Each row is followed by roughly how far along a hidden order it lies, from 0 to 10. A new part has a new order.
In the rows, 100 means zero.
 63  80  94 168 166  85 101  35 144 133  96 107 111 192  95 125  94 181  95  81 117  64 139  15  80 147  95  76  86 123 139  99  37  81  87 149 138 116 124  70 145 146 140  76  85  94  83 126  97 114  94 112  79  39 111 135 118  64 135 158  72 116 108  96  98  81  56 129  74 168  37 126 123  59  30 114  87 142  54  69 110  32 172  20 123 140  94 115 101 159  39  92 145 116  53 103 112 115  75  52  81 100 110 143 103 101 105 133 116 102 200 126  82  98 122  96 124 104  56 119 128 136  91  89 114 101  88 140 148 133  99 128  81 105  57 157  97  80  96 -> 2
 98 148  93  82 115 115 128 123 171  94 105  99  91 107  91  80 124 127 109  70 101 122  81 104 100 101  78 119 100  96 116  91 118  78 118  81 100  82  98 145 105  96  75 121  93 112  88  89  95 156 109  99  88  85  90 105 100  97  92 100 109 101 111  83 113  75 126  98 101 111 106 101  87 114  97  59  92 105  92  95 120  86 110 104 111 102  88  91  74 112  61 106 108 116  85 104 119 112  84 130  92  89 113  85  85 104 101 114  95 106 110 112 106  92 106 126  89 108 103  66 127  89  81  87  88 101 115 107 100 108 113 102 113  87 101  85 105 102  95 -> 5
 51  94 114  88  47 127 121 116   0  85  41  75 102  23 132 113  58  12 103  32 157 131 109  71  82  57 144 104  94  53 103  93  72  52  93 105  86  75 100 120 109 110  97  72 111 104 132 153  58  50  90  97 158 162 148 112  93  84  89 107  61  66  76  55  80  78  92  97 141 147  36 129  94  84  34 106 107 118  99  93 119  22  74 163  95 118  68  86  36  72  94 110 101  68 103 102  51  87 113 107  58 107  89  96 105  59 101 119 144  34  98 145  82  98 172  71 143  76 136 111 100  81 140  76 118 105 106 102 116 129 118 100  51  18 117  57 144  99 103 -> 2
135  85  67 107  68  98  41 116  23 200  99 114 115  96 159  84 129 101  76  63  67 120 110 100 117 108 128  96  78 156  92 112 106 111  73 119  61 106 106 176  94  78  74 157  53 107 116  90 130 126 128  95 116  90 119 147 113 133 129  80  89  71 186 137  86 128 107  69  78  62  74 120  90  82 131  81  84 110 110  75  68  53  68 150 153 128  83  76  86  76  68 128 144  15 117  13 133  26 129  74 149  81  81 104 153 126  84 162  49  89 155  99 140 161  97 116  89 103  69 119 107  71  97 189  85  65 103 128 106  70 123 105  81 105  72 169 169  96 126 -> 0
115 107 103 111  75  92 121 104 119  90 129 112  95  87 115 120 138 113 137  93  41 107  90 119 106 102  86 119 117  94 102  91 106 102 112 104 100  85 120 142 111  68 113  92 108 101  97 125 104  90 118 117  89 120  87  86  82  84 102  88 111  89  93  76 103  80 104  91  86  84  67 100  81 115  82  90 104  93  90 100 117  63 134 105 105  92 101  89  89 118  58  79 110  97  80 101  98  70  96  90  78  83 101  78  67 104 108 104  83  93 116  91 106 116  94 113  77 112  93 128 108 116 108 121 107 100  95  83 101  85  79 140  65 102  88 113 142 101  83 -> 10
 95 124  98  96 116 105  94  95 105  77  88 117  96  98 108  84 113  96  77 122 112 132 109  86  92 130 102 126  99 105 100  79  95 101  75 100 109 108  90 136 100  94 114  71 106 107 109  96 100  89  96 103  92 104  99  79  89  83 102 128 103 101 105 106  89  90  97 119  98  96 116 109  91  95 113  52  98  92  99  99  92  99  90  74 105 110 103  83 124 117  92 119 118 117 126  97  91 129  88  91  81  87 108 104  95 102  98  99 146 100  97 102  94  90  84 106 111 100  68  98  98 127  86 118  93 111 101 106  98  98 105 124 100 106  85  77 117 139 103 -> 5
103  92  83  67 127 103 103 134  81  25  95 111  74 111 130  69  89 146  85  46 108 116 101 128 105 130  88  71  90  79 119  86 120 100 101 103 117  97  80 136 131  98 121  65 131  85  80  88  97  60 122  97  66  80  75  85  73  89  88  92 123 115  92  91  95  70  35 113 145 136 113 103  87  87 106  78 102  90  88 146  94  86  82 103  98  75  94 104  71 101  76  73 100  39 134 133 103 142  85  93  90 125 116  77 117 101 109  82 104 104  92  93  72 107 112  92  61  95  72  95  89  91  59  76  70 122  92  90 115 102  67  67 105  69  90  75 111 142 101 -> 5
 74 108 121 118  97 114  94  77 126  90  83 101  96 117  86 112  99 106  84 136 114 108 140  97  98 108  91 109  94  91 104  82  76 105  97  88  79  95 105 123 113  83 126 133 105  93 105 104  96  92 113 134 120 124  78  71  98 128  92  55  88  89  82  72 103  89 102  98  76  93  73 104  92 129 102 100  99  98  32  75 110  98 107  72 103 109 119  86 124 135  91 123  97  95 125  96  97 110  80  91  90 104 133  95 116  99 101 115 110  99 132 105  60 114  98 111  95 101  46 119 152  75 116  91  93 111 114 117 136 109 114 136 129 105 102  62 106 118 114 -> 3
113  84 114 122 101 105  90 115 116 111 125 105 115  91  78 108 135  80  98  92 109 102 111  80  93  94 116 111 119  98 109  87 130  84 110 101 106  80  85  96  99 109  86 124  90 106 106  92 114 119  91 105  91 109 108 108 112  97 100  81 113  98 103  98 101  94 111 103  95  88 107 108 101 109  89 100 104 113  81  96  90  86 108 116  91 101  84  99  95 113  95  88 113 101  87  93 111 102  97  86  74 105 110  91  91 101 105  95 131 108 120  99 103 104 121 113 104 103  92 102 111  93 115 137 102  98 109  97  87 103 102 102  96 100 104 109  95  99  83 -> 3
 98  89 111 112  87 108  99  84  98  73  98 106 102  90 101  94  99  73  87  97 101  98  99 104 101  99  82 113  93  95 100  95  83 112  86 108  92 109  91 109 112 102 105 111  95  89  95 102  92 102 105 104  81 101  76  95 101  98 102 106  97 102 100  78  93  96  93 113 103 112 117 110  99 101 116  81  90 104  74  93  94  92  98 104 112  88  90  94  84 121  99  96  99  93 109  78 102  89  99 111 111  94 101  96 102 112 110 113  99 104 108 106  99 117 116 108  90 102  91  88 110  88  87 115  95 109 102 114 107  73  99  78  98  88  79  87 116  89  94 -> 0
 98 119 117 138 124 109 111 150  60  81  92 113 114  90 133 116  88 102  60 111 112 135 105  94 102 114  99  97 115  87 114  98 105 134  63  78  97  49  84  98  95  85 103  78  90  96  99 102 103  67 130  96 101  83 100 103  81 125 113  57 103  85  57  82  96 100  82 127 119 104  54  86  76 119  90  68 117  95 113  94  88 107  93  99 106 109  89 103  52 131  79  96  79  88  97 151  77 121  87  63  88 131 101  63 116  82  91 147  90 116  78 108  64  98 140 111 103 116  97 143  65 107  80 128  85 116  71  89  73  66 124  94  86 110 113 112  81 119  76 -> 3
122  77 107 100  98  96 101 114 124  92 124 100  84  98 123  77  81 121  62 104  73  92 108 113  98 108  93 109 101 121 127 103 105 105  90  94 128 101 120 111 103 110 108  94 101 109  84  93 117  96 112 100 120  82  88  93  83  89 102 104 118 106 119 104  93  88  95 101  93 115  98 123  75  94 120 101 112 109 101 140 104 110  81 129 112 101  81  95 111  97  78 106  87  80 103 108 109  92  98 122  95  99  98  89 114 116 103 107  99 108 100 108  85  88  95 100  61  93  88  73  88  91 100  97  78 101  93  90 110 116  79  86 114  76  99  97 123  90 101 -> 6
115  79 107 104 119 103 103  86 130  96 110 114 104 105  94  74  93  79 114 101 140  76 122  95 112 111  92 108  96 121 116 101  91  97  86 103 102  93 101 108  85  99 110 129 105  96  88  99  79  92 114  92  96  99  98  90 105 110  87  77  99 102 107 103  99  90  96  94  86 117  98 102 104  94 115  79 108 100 102  91 109  97 110 107  99  83 115  95  88 110  90 121 120 114 116  97 100 112  95 110  98  91 122  73 102 104  81 122 119 107 116 102  94 115  93  70  89 112  55  99  96  93  91 104  95 104  91 109 101  86  91 102  97 102  89 102  80 112  91 -> 3
 92 103 117 131  84 129  85  43 190  88 105  97 104 129  93 108 101  67  52  93  44 115  87  89 123  89  66 140 102  97  92  95  62 119  66 108  61 122  82  90 106  70  97 148  97  84 114  89 145  97 107 111  79 108  81  99 148 104 104  63 123 109  92  52 104  81  88 107 102  96  75 107 101  93 102 115  74  78  57 116  77  92 111  96 126  82  84  90  93 137 105 100  72  91  82  72 113  68  91 149 104  24  93  92 113 120 133  84  75  90 127 107  99 137 113  92  89 106  82  76  89  78  83 107  94 114 110 125 119  66  91 101  72  61  65  78 119  76 105 -> 0
 76  66  90  90 105  65  45 105  44  58 139 137 114 120 147 110  76  49 134  89  60  51 108 112  99 102  97 116 111  75  64  55  56 158  94  84  91  82  62 138  71  81 101 129 116  89 108 106  82  30  65  99  88 106  98  86 123 122 133  65  90  72 133 152  99 101 102  68  74  32 142 104  80 128 148  80  94  57  66 113  71  64 100 104  81 137  77  99  49  84  84  97 145  78 103  91  90  68 124  57 108  49 111 118  60 117 103  86 124 101 116 104  91  65 130 154  68  95  31  96  97 102  90  55  60  92  92 112 152 157 141  90 112 129  59 108  89  75  99 -> 2
174  90  48  86 158 110  73 162   0 146 138  86 106 118 133  85  36 113  98  89 139 156 137 124 132 120 162  62  88 139  39 177 151  75  63  69 115 112 143 133  16  98  91 164  77 142  94  74 164 105 104  95 125  92 136 154  46 123 127 128  72  63 180 194 117  76  92  58  61  26 116 105  78  91 115  70 155 124 173 151  99  72 107 101  91 101 135 122 145  85   0 135 100  23 155 129  84 140 102  95 121 133  91  44 108  80  81 160  89 129 184  67  51  99 121 123 109 135  81 161  93  55 121  93 106  87  89  89 154 157 111  78  96 138 101 107  37 144  85 -> 10
103 116 112  90 109 105  93  97 132 107 122  96 113  89 111 116  88  77 114  96 118 124 105  98 116 119  92 108  96 112  85  99  91  71 101 104  85  94  88 135  89  94 111  96 115 112 103  98  72 119  99  98 119 104  97 113 100 104  97  96 123  88  83 103  87  74 102  98 103 127 121 109  73 125  96  98  91  92  92  88 134 104 105 109 107  88  85  89  66 122 105  96  98  85  85 126  79 106  95 115  94  85 108 111  99  84  93  99 109  99  81 111  77  88 115  98 129 105  98  82 105 113  90 103  96 105  97 104 110 109 106 104  91 101  83  66 121 112  98 -> 1
106  97  59 132 111  74 113  52  65 110  85 115 104 148 104 100 112  97 102 109 104  94 116  85  92  91  82  83 157  92  88  99 115  79 117  73 131  84  78 147  94  87  85 132 103  76 100 102  95 104  82 114  96  82  90 109  98 108  79 102 103 115 114  87 122  77  84 108  66 115 120 118 108  96 104 135 104 108 117  56  94  54  54 101 112 110 150  81  62  86  93 130 104 141 107  77 105 122  65  93 111  30 109  83  92  95 122  60  97 101  97 116  95 117  89 101  79  85  64  88 111 135 118  92  84 105 126 107 111 123  86 126 104 114 100  82 121 122  96 -> 4
118  83 106  96 108 117  94  99 111  87 116 105  93  93  96  92 102 106 107 110  97  96 103  98 110 101  91  98  87  96 100  91  89  88 103  85  94  81 113 117 106 105 101 113  99 106 107  97  88 124 106 101 101 110 112  99 100 112  88 114 113  96  88  93  93 113 116 105 103  82 106  95  89  92 123  93 103  85 108 143 102  99 108 122  99  96 101  90  92 101  92 102 112  84 109 100 104 112 103 124  98 100 109  83 106 106  96  76 100 103  98 109  91 110  96 116 102  97  98  97 100  85  88 102 117 104  88  83  92 107  96  85 108  87  95  86 106 101 105 -> 3
127  85 126  68  64 114 118 141 110 114 150  65  94  45 115  91  88  62 103 108 122  78  75 124 123  76  86  72  83  84  69  82  99 102  75  70 118  84  86 139  92  97  71 109 133 107 123  98  97 167 133 117 122 168 146  68 122 168  68  59  78  91  51  76 107 116 163  93 115  80 145  87  89 142 191 100 101  79  84 141 124 152  59 134  91  70 116  86  84  93 132 146  45  76 150  93 103  99 127 162  60 147 110  87 159 112  78 102 112 125  33 104 108 141 112  96  80  83 154 124  97  86  85 106 107  91  87  83  35  56  62  91 117  91 129  57 141 107  92 -> 2
124  70 117 109  97  99  97 121  86  93 126  89  95 119 108  85 102  85 125  99  71  94 104  89  99  89  93  98  79  88  99  74  73  84  94 109  93  95  91 115 103 116  79  88 111  79 105 123  94 115  96 100  94 107 110  93 113 112 112  75  95  99 111  70  93 103 106 103  97 112  83 104  96 119 105  73  87  96  44 112  93  97  78  96 104  93  98  98  87 135 131  96  96  65  96  78  93  90 105 124  78 140 106  96 138 123  96 101 113 110  58 117  95 118 101 107  99  92  67 120  92 111  85  92  91  96 100 100  77  82  59 124  88 110  96 116 126  95  83 -> 1
 88 114  93 163 137  84 101  94  88  94  60 111 119 162 118 118  87 136  76  67 107 111 120  68  99 128 111 110 110 107 126 109  89  95  77 125 107 104  95  78 115 111 109  82  88 102  78 119 111 102 106  95  73  47  66 113  80  69 133 132  68 100 109 104  96  76  53 114 101 159  10 111  93  75  41  90  91 137  96  69 100  76 117  43 110 111  99 117 107 164  74  78 126 113  57 117  85  98  65  52 100  84  99  75  93  84  99 121 103 122 145 103  75  85 129  88 110 130  59 114 115 122  88 104  86  97  94 113 129  77  99 125  55 106  80 135  88 116  68 -> 2
